The rows lie along a hidden order. The number after each row says roughly how far along it the row is, from 0 to 20. A new part has a new order.
[-0.11 -1.28 -0.12 -5.36 -1.11 -1.83 -1.73 -2.30 -0.58 -0.32  1.29 -2.04
  2.41 -1.77  1.46  0.97  1.24 -0.61  2.33 -3.01  2.13 -2.55  0.76 -0.29
  0.60 -0.81  0.47 -0.54 -3.65 -1.00  8.76 -0.70 -0.78 -0.83 -0.84  5.98
  1.63  3.02  7.59  0.01 -0.48 -0.13 -0.27 -1.51 -2.89 -0.44 -0.56 -7.37
 -0.99 -1.94 -0.56 -1.49  0.12 -3.87  1.00 -0.71  0.09  2.33  0.03 -1.89
  1.02 -2.20  0.71 -2.19  0.00 -1.45  1.97 -0.10  1.39]  14
[-2.07  0.49 -1.39  2.13 -1.66 -2.15  2.25 -2.68 -0.33  3.86 -1.66  1.39
  2.03 -0.56 -2.25  2.57  3.80  0.39  1.24 -0.37 -1.25  0.95 -0.59  0.43
  0.02  0.21 -2.49  3.81  0.59 -1.43 -2.20  0.80 -1.31  0.82  0.42  0.34
 -0.86 -0.01 -2.85 -0.07  1.08  0.98 -0.37  3.75 -4.00  0.57  6.36 -4.48
 -2.56 -2.88  8.46  1.95  0.10 -5.20  0.29  1.99 -2.09  2.04 -0.53 -0.46
 -2.86  1.55  2.60  0.96 -0.61 -0.12  1.29 -1.00 -0.22]  20
[ 1.42  2.32 -3.62 -6.47 -3.58 -1.18  0.14 -2.74  2.96 -1.16 -1.23  7.47
 -2.99 -0.36 -3.96  2.94 -3.11  2.20  0.90  0.07 -3.65  6.34  4.10 -1.33
 -1.29  1.48 -3.71  2.66 -2.76  0.00 -1.62 -1.29  2.77  0.26  1.53 -2.42
 -2.06 -0.03 -1.93  2.20  1.57 -0.60 -3.08  5.39 -8.21  4.25  8.63 -0.63
 -3.88  1.63  2.00  0.40 -1.93 -8.85 -0.31  0.66  0.81 -0.61  1.72  1.81
 -5.53  2.66 -1.71  0.79 -0.58  3.85  0.03 -6.33  3.50]  8
[ 1.73 -0.61  0.60 -4.57 -5.15  5.39 -1.24  0.07  5.55 -0.30  2.92 -1.63
  5.07 -1.63  0.89  2.57 -0.03  0.44  2.55 -3.09  2.95  1.07 -1.73  0.10
  2.44 -0.41  2.82  0.84 -1.05 -0.67  2.09  0.12 -0.59 -0.28 -0.37  5.01
 -1.95  2.09  3.56 -0.64 -0.06 -0.67  1.90 -2.37 -2.03 -1.11 -3.20 -4.74
  1.31 -3.35 -0.74 -0.75  0.45 -1.10  0.57 -1.22 -2.91  3.22 -0.62 -1.77
  0.88  3.08  0.08 -1.13  1.41 -1.91  5.29  1.33 -1.55]  8
[-0.28  0.19 -0.89 -5.73 -5.16  0.25 -0.45  3.63  1.51 -0.67  3.63  1.91
  0.91 -0.76 -0.41  2.96 -1.44  1.16  1.53 -2.57 -0.16  2.98  0.46 -0.97
  0.06  0.05 -0.94  0.73 -5.26 -0.87  1.84 -0.80  0.06 -0.55  0.63  1.25
 -2.08  1.90  3.47  0.04  1.63  0.27  0.78  1.37 -1.34  2.05 -0.33 -3.12
 -2.25  0.81 -2.34  0.44 -1.26 -4.02  0.30 -0.75 -1.20  7.32  1.10 -1.38
 -1.24  1.31 -0.96 -1.13 -0.60  1.76  2.55 -1.10  0.76]  0
[ 0.08  1.18 -3.00  2.87 -2.47  0.19 -0.49 -0.47  3.18 -0.01 -2.43  0.18
  4.11 -0.21 -2.27  3.87 -1.47  1.35  2.18 -0.32 -3.45  4.25  1.82 -1.54
  0.71  2.06 -2.63  1.91  4.68 -0.46 -0.04 -0.15  0.36 -1.31  1.41  0.36
 -3.60  0.35 -0.30  0.40  0.69  2.26  1.08  5.04 -1.56  2.53  6.92  0.54
 -1.69 -1.61  0.19  3.65  1.37  5.56 -0.33 -0.57 -0.40  2.99  1.15 -0.91
 -4.92  8.44 -0.35  0.57  2.10  3.39  2.19 -4.75  1.31]  2
[-0.29  0.83 -1.35  1.11 -2.62 -2.33  3.53 -3.35  1.69  1.77 -0.25 -0.95
 -1.51 -0.85 -1.54  1.85 -0.96  0.31  0.90  1.87 -0.39 -0.18 -0.49 -0.81
  0.17  0.34  1.92  1.17 -3.19 -0.95 -1.61  0.17 -1.06 -0.80  0.28  7.66
 -0.56  0.28 -0.98 -0.38  0.93 -0.31  1.24  5.31 -2.07  0.48  2.26 -2.62
 -2.03 -2.98 -0.99  0.48 -0.03 -6.51 -0.17 -1.33 -2.40  2.05 -0.56 -0.96
  0.13  4.53  1.14 -0.45 -0.60  0.45  4.13 -1.93  1.58]  14
[ 2.53  0.21 -1.10 -3.17 -4.01 -0.58  1.93 -2.78  1.54 -0.69  0.33 -1.32
  9.99 -0.95  0.58  7.70 -0.03  0.43  0.87 -2.02 -1.25  0.92  1.09  0.88
 -0.17  1.06 -1.77  1.08 -0.96 -0.63  0.87 -0.98  3.62 -1.00  0.26 -0.84
 -2.91  0.03 -0.89  0.41  0.88 -0.09 -0.99  4.27 -2.82  2.69  0.92 -0.96
 -2.02  2.05  0.58 -0.19 -1.12 -6.72 -0.16  0.16 -2.59  1.32  1.08 -0.90
 -2.44  4.80 -1.27 -0.25 -0.72  1.66  1.73 -2.91  1.00]  13
[ 1.54  0.02 -0.91  1.41 -2.88 -0.20 -0.36 -2.86  5.51 -1.62 -1.38  0.96
  1.10 -1.12 -1.05  3.14 -2.22  1.46  1.18  0.73 -2.29  2.33  2.91 -0.91
 -0.57  1.89 -3.65  1.17 -1.89  1.43  1.44  0.29  2.51  1.84  1.31 -0.53
 -2.81  2.21 -0.69  0.86 -0.63 -0.11 -1.52  4.60 -0.10  2.16  6.00  0.67
  0.36 -0.28 -1.16 -0.22 -1.67  2.34  0.40 -0.94 -1.83  3.36  1.32 -0.83
 -3.23  1.56  0.04  0.19  0.62  2.40  2.73 -4.52  1.67]  2
[-0.63  0.86 -2.43 -0.98 -2.92 -0.93 -0.11 -2.13  1.46  0.14 -1.58  0.41
 -2.60 -0.56 -1.90  2.78  0.34  1.34  0.68  5.03 -2.48  2.52  1.54 -1.32
 -1.34  1.50 -3.38  4.27 -1.68 -0.26 -1.39 -0.30  0.37  1.05  1.23  3.18
 -2.45  0.66 -2.64  0.27 -0.02  0.27 -1.96  4.64 -3.49  2.24  9.99 -5.16
 -2.10 -1.70  0.52  0.39 -1.14 -1.98  1.35 -1.21 -2.01  0.56  1.13 -0.98
 -2.43  0.75  1.98  0.95 -0.04  3.91  2.34 -1.69  1.95]  16
[-0.52  0.32 -0.60 -0.36 -4.35 -1.98 -1.12 -2.69  0.63  0.15 -1.57  0.65
 -2.30 -0.02 -1.32  2.60 -2.18 -0.27  1.00 -1.02 -0.58  3.46  3.74 -1.36
  1.81  0.81 -2.76  0.93 -1.74 -0.32 -0.96 -0.81 -0.10  0.84  0.60 -1.79
 -2.67  0.42  7.11  2.09  1.60  0.97 -1.74  2.48 -4.35  3.10  2.78 -1.60
 -1.59 -1.00 -1.75  0.46 -0.86  0.18  1.18 -0.64 -1.28  0.89  0.21  1.04
 -2.66  1.52 -0.19 -0.69 -0.72  1.60  1.70 -3.39  0.58]  1
